Here is a tiny trained network, its code and every weight. The questions are about switching its units off for an input and a class, where a switched-off unit gives its printed mean instead of its output.

import numpy as np


def w(rows, s, z=0):
    codes = np.array(rows[::2]) - 128.0
    scale = np.full(codes.shape[1], s)
    scale[-1] = z or s
    return codes * scale


def f(y):
    return np.maximum(y, 0)


def log_softmax(a):
    a = a - a.max(-1, keepdims=True)
    return a - np.log(np.exp(a).sum(-1, keepdims=True))


def net(x, mask):
    res = np.array(x, float).reshape(1, 7) / 4 @ E
    y = f(res @ A[0][:, :-1].T + A[0][:, -1])
    res = res + np.where(mask, y, B[0][:, -1]) @ B[0][:, :-1]
    return log_softmax(res[-1] @ U[:, :-1].T + U[:, -1])


A, B = {}, {}
E = w([
[132,105,69,253,44,199,114],'x0',
[50,55,126,72,54,116,209],'x1',
[137,138,116,143,137,129,162],'x2',
[195,84,215,138,102,138,106],'x3',
[115,124,116,106,101,122,105],'x4',
[126,133,135,140,125,122,125],'x5',
[177,175,77,112,44,60,170],'x6',
],0.0069)
A[0] = w([
[153,187,80,165,221,165,72,252],'n0',
[194,149,83,131,78,31,193,93],'n1',
[57,39,141,114,120,113,196,59],'n2',
[83,72,119,117,191,202,122,130],'n3',
[47,101,181,81,238,166,97,214],'n4',
[117,131,111,212,130,139,163,89],'n5',
[180,176,142,172,151,34,212,122],'n6',
[143,136,114,241,26,179,179,100],'n7',
[122,154,146,51,252,2,209,126],'n8',
[168,190,101,114,48,73,107,116],'n9',
[84,67,84,187,133,167,38,200],'n10',
[17,176,22,105,167,137,149,105],'n11',
[145,56,140,113,100,155,155,117],'n12',
[159,147,219,16,139,113,143,70],'n13',
[64,64,117,121,62,98,212,92],'n14',
[95,54,133,115,109,119,195,35],'n15',
],0.0077,0.0035)
B[0] = w([
[182,201,144,141,131,30,145,238],'n0',
[186,143,131,84,140,143,185,192],'n1',
[181,200,203,138,202,79,83,200],'n2',
[172,137,101,90,82,128,191,186],'n3',
[186,107,67,48,79,108,186,242],'n4',
[122,96,55,107,131,97,151,165],'n5',
[163,110,68,81,108,60,156,177],'n6',
[135,95,24,139,148,83,72,225],'n7',
[118,82,55,168,60,128,65,255],'n8',
[183,105,150,91,150,152,207,183],'n9',
[157,148,38,52,112,64,172,213],'n10',
[172,222,157,172,100,211,78,216],'n11',
[154,179,167,190,121,107,85,167],'n12',
[109,104,38,163,115,139,28,198],'n13',
[145,200,128,84,156,114,91,220],'n14',
[107,196,155,141,182,1,81,176],'n15',
],0.0075,0.0073)
U = w([
[150,114,97,89,136,79,162,244],'0',
[108,47,20,138,120,92,67,93],'1',
[196,232,224,136,248,54,70,160],'2',
[221,178,168,150,72,169,78,209],'3',
[193,73,109,25,144,121,253,136],'4',
[152,136,131,140,101,126,144,235],'5',
[160,118,135,126,119,104,166,170],'6',
[77,49,221,170,123,196,181,4],'7',
],0.0063,0.0038)

Each question gives the input, the list of numbers given to net, and the class t.
The units are the neurons (one row each of A and B). Each row of codes is followed by its name. A weight is (code - 128) times the scale printed after its matrix; where a second scale follows, it is the last column's (A, B and U).
mask holds one flag per neuron, in row order. A switched-off neuron (its flag False) gives its mean, the last column of its row in B, instead of its output. The means were averaged over made-up inputs and are rounded, as every weight is.
A unit's drop is (log p(t) with every unit on - log p(t) with that unit switched off) / (log p(t) with every unit on - log p(t) with every unit switched off).
The circuit of an input: a set's keep is (log p(t) with only the set's units on - log p(t) with every unit switched off) / (log p(t) with every unit on - log p(t) with every unit switched off). Starting from the 12 units with the biggest drops (on a tie, the unit counted first), units are removed one at a time, each time the one whose removal leaves the highest keep (on an exact tie, the one counted first), for as long as the keep stays at least 0.8.
circuit, biggest first: the units of the circuit, biggest drop first
k most important neurons: the k neurons with the biggest drops, biggest first
input [-8,-1,-4,2,-7,0,-1], class 1: circuit, biggest first => (n8, n13)
input [-3,-4,-7,-5,-3,0,-6], class 0: most important neuron => (n4)
input [-1,2,3,-7,7,-1,2], class 3: circuit, biggest first => (n11, n10)
input [-6,-5,6,6,4,-4,7], class 4: circuit, biggest first => (n9, n6)
input [6,8,-7,-7,4,8,0], class 2: circuit, biggest first => (n2, n14, n15)
input [8,-6,-8,6,-1,8,-6], class 0: circuit, biggest first => (n10, n11)
input [5,2,4,-5,1,2,-6], class 4: circuit, biggest first => (n10, n8)
input [-8,5,-7,-1,-3,-7,-3], class 1: 2 most important neurons => (n8, n13)
input [-1,0,-3,-4,0,4,-7], class 4: 2 most important neurons => (n4, n3)
input [-8,8,-1,-7,7,-6,4], class 1: 4 most important neurons => (n8, n13, n0, n12)
input [2,6,0,-2,-6,-3,-4], class 2: 4 most important neurons => (n2, n15, n8, n14)
input [-2,-2,-5,4,-7,2,-8], class 4: circuit, biggest first => (n4, n3)
input [2,5,-3,-3,-3,4,-5], class 2: 2 most important neurons => (n2, n8)
input [-5,2,-1,3,2,2,-2], class 1: circuit, biggest first => (n13, n8)
input [6,0,4,6,-5,6,3], class 1: circuit, biggest first => (n7)
input [-2,-5,0,-4,-1,-6,6], class 4: circuit, biggest first => (n9, n1)
input [5,-2,-4,-4,4,5,6], class 4: 4 most important neurons => (n9, n8, n1, n13)
input [-8,-4,6,0,1,-7,-2], class 1: circuit, biggest first => (n8, n13)
input [2,7,-5,-8,2,-7,6], class 3: 2 most important neurons => (n11, n0)
input [-8,-3,0,-4,-6,-6,-6], class 1: circuit, biggest first => (n8)
input [-4,4,0,-8,5,4,6], class 3: 2 most important neurons => (n11, n8)
input [-6,-5,-3,-2,4,2,1], class 1: 3 most important neurons => (n8, n13, n2)
input [-5,8,5,0,5,3,-2], class 2: 2 most important neurons => (n2, n15)
input [-5,7,-2,-8,-4,5,-6], class 3: 3 most important neurons => (n11, n8, n2)
